[[ 0.20  6.07 -5.89  3.77]
 [-3.09  4.64 -7.43 -0.56]]
|
[0.20 4.64]

[[ 8.61  8.05]
 [ 0.30 -0.28]
 [ 0.28  0.76]
 [ 6.75  7.37]]
|
[ 8.61 -0.28]

[[ 0.02  2.15 -5.47  7.42]
 [ 4.20 -2.33 -0.36  2.84]]
|
[ 0.02 -2.33]

[[ 4.06  0.23]
 [-0.44 -1.64]
 [ 7.53  0.10]]
|
[ 4.06 -1.64]

[[ 2.99  5.69  2.58]
 [-0.83 -0.02  1.12]
 [ 3.71  7.96  3.27]
 [ 0.62 -0.42 -1.78]]
|
[ 2.99 -0.02  3.27]

[[-2.72 -2.29]
 [-8.25 -2.39]
 [ 0.30 -1.00]]
|
[-2.72 -2.39]

[[ 1.75  6.77 -6.83 -2.08]
 [ 6.33  1.92 -2.23 -5.71]
 [-6.38  5.38 -3.69  7.86]
 [ 6.21  6.03 -6.18 -5.62]]
|
[ 1.75  1.92 -3.69 -5.62]

[[ 2.12 -8.36  5.62 -2.95]
 [-3.17  9.00 -5.32  4.67]]
|
[2.12 9.00]
